Here is a tiny trained network, its code and every weight. The questions are about switching its units off for an input and a class, where a switched-off unit gives its printed mean instead of its output.

import numpy as np


def w(rows, s, z=0):
    codes = np.array(rows[::2]) - 128.0
    scale = np.full(codes.shape[1], s)
    scale[-1] = z or s
    return codes * scale


def norm(h):
    return h / np.sqrt((h * h).mean(-1, keepdims=True) + 1e-5)


def f(y):
    return y / 2 * (1 + np.tanh(0.7978845608 * (y + 0.044715 * y**3)))


def log_softmax(a):
    a = a - a.max(-1, keepdims=True)
    return a - np.log(np.exp(a).sum(-1, keepdims=True))


def net(x, mask):
    res = np.array(x, float).reshape(1, 2) / 4 @ E
    u = 0
    for l in range(2):
        y = f(norm(res) @ A[l][:, :-1].T + A[l][:, -1])
        res = res + np.where(mask[u : u + 7], y, B[l][:, -1]) @ B[l][:, :-1]
        u += 7
    return log_softmax(norm(res)[-1] @ U[:, :-1].T + U[:, -1])


A, B = {}, {}
E = w([
[132,150,106,104,132,232,243,125,102,73,215],'x0',
[254,129,184,176,122,188,43,74,136,135,223],'x1',
],0.0066)
A[0] = w([
[166,54,98,126,139,166,156,82,87,117,183,108],'L0N0',
[151,125,60,195,97,188,77,17,112,74,166,5],'L0N1',
[128,45,109,174,140,174,139,194,99,2,87,112],'L0N2',
[134,80,177,175,143,48,121,65,130,251,91,136],'L0N3',
[134,68,166,233,136,227,53,112,95,160,139,56],'L0N4',
[90,100,168,111,144,94,219,160,128,153,10,223],'L0N5',
[65,117,47,53,138,206,125,69,62,131,251,69],'L0N6',
],0.0041,0.0015)
B[0] = w([
[128,198,149,129,176,99,172,113,179,160,142,169],'L0N0',
[42,104,83,101,170,105,115,141,226,88,68,175],'L0N1',
[136,172,95,103,148,71,98,81,122,254,137,143],'L0N2',
[78,232,134,119,188,131,199,110,114,170,203,209],'L0N3',
[135,47,95,87,142,161,145,168,201,55,79,191],'L0N4',
[239,71,151,167,121,194,95,143,139,174,210,254],'L0N5',
[73,156,185,139,136,98,132,75,118,195,148,203],'L0N6',
],0.0056,0.0045)
A[1] = w([
[129,145,136,74,135,191,171,183,99,32,199,199],'L1N0',
[253,182,204,176,120,154,123,99,113,178,183,97],'L1N1',
[67,136,158,90,130,119,153,116,150,222,102,46],'L1N2',
[4,137,95,78,202,71,158,144,229,111,76,51],'L1N3',
[134,131,167,163,139,29,25,124,68,174,27,70],'L1N4',
[100,71,27,88,95,82,203,255,56,125,26,79],'L1N5',
[91,128,154,170,111,66,26,97,118,149,41,10],'L1N6',
],0.0053,0.0012)
B[1] = w([
[112,174,138,136,109,52,117,137,70,164,71,211],'L1N0',
[102,66,81,108,114,82,101,185,110,129,60,231],'L1N1',
[182,106,124,137,120,162,80,149,147,62,116,198],'L1N2',
[153,79,98,137,85,124,104,164,36,169,135,205],'L1N3',
[125,192,115,95,116,151,202,69,81,115,173,250],'L1N4',
[186,107,172,141,176,130,19,79,247,76,136,253],'L1N5',
[60,164,136,122,138,160,255,160,101,132,140,202],'L1N6',
],0.0081,0.0048)
U = w([
[104,247,147,87,156,111,218,96,78,168,157,209],'0',
[196,102,150,106,183,121,54,120,226,83,125,198],'1',
[142,54,88,126,98,106,68,202,45,187,112,150],'2',
[102,136,137,139,86,145,127,132,135,111,106,22],'3',
[114,152,133,150,91,155,126,152,128,92,98,2],'4',
[102,144,129,171,70,151,135,147,141,88,109,8],'5',
[100,122,161,180,94,153,150,142,148,121,111,58],'6',
[102,131,132,142,59,155,137,132,143,96,101,31],'7',
],0.015,0.0043)

Each question gives the input, the list of numbers given to net, and the class t.
The units are the neurons (one row each of A and B). Each row of codes is followed by its name. A weight is (code - 128) times the scale printed after its matrix; where a second scale follows, it is the last column's (A, B and U).
mask holds one flag per neuron, layer by layer. A switched-off neuron (its flag False) gives its mean, the last column of its row in B, instead of its output. The means were averaged over made-up inputs and are rounded, as every weight is.
A unit's drop is (log p(t) with every unit on - log p(t) with that unit switched off) / (log p(t) with every unit on - log p(t) with every unit switched off).
The circuit of an input: a set's keep is (log p(t) with only the set's units on - log p(t) with every unit switched off) / (log p(t) with every unit on - log p(t) with every unit switched off). Starting from the 12 units with the biggest drops (on a tie, the unit counted first), units are removed one at a time, each time the one whose removal leaves the highest keep (on an exact tie, the one counted first), for as long as the keep stays at least 0.8.
units of the circuit, in order: the units of the circuit, biggest drop first
unit that matters most: the unit with the biggest drop
k most important neurons: the k neurons with the biggest drops, biggest first
k most important neurons of layer l: the k neurons of layer l with the biggest drops, biggest first
drop of u: that unit's drop, to one decimal
input [0,0], class 2: unit that matters most => L0N4
input [1,-3], class 2: 2 most important neurons => [L0N5, L0N1]
input [2,-1], class 2: 2 most important neurons => [L1N5, L1N1]
input [0,3], class 2: units of the circuit, in order => [L1N3, L0N5, L0N1]
input [0,2], class 2: 2 most important neurons => [L1N3, L0N5]
input [6,-7], class 1: 3 most important neurons of layer 1 => [L1N5, L1N4, L1N6]
input [3,-1], class 2: 3 most important neurons => [L1N5, L1N4, L0N3]
input [3,2], class 2: 3 most important neurons of layer 1 => [L1N3, L1N5, L1N4]
input [5,5], class 0: 3 most important neurons of layer 1 => [L1N5, L1N2, L1N0]
input [-7,-6], class 0: 2 most important neurons of layer 1 => [L1N4, L1N6]
input [-4,-3], class 0: drop of L1N4 => 0.3
input [-8,1], class 0: drop of L1N6 => 0.0
input [5,-8], class 1: drop of L1N5 => 1.3
input [-3,-7], class 1: drop of L1N5 => 2.4
input [-4,3], class 0: unit that matters most => L0N5
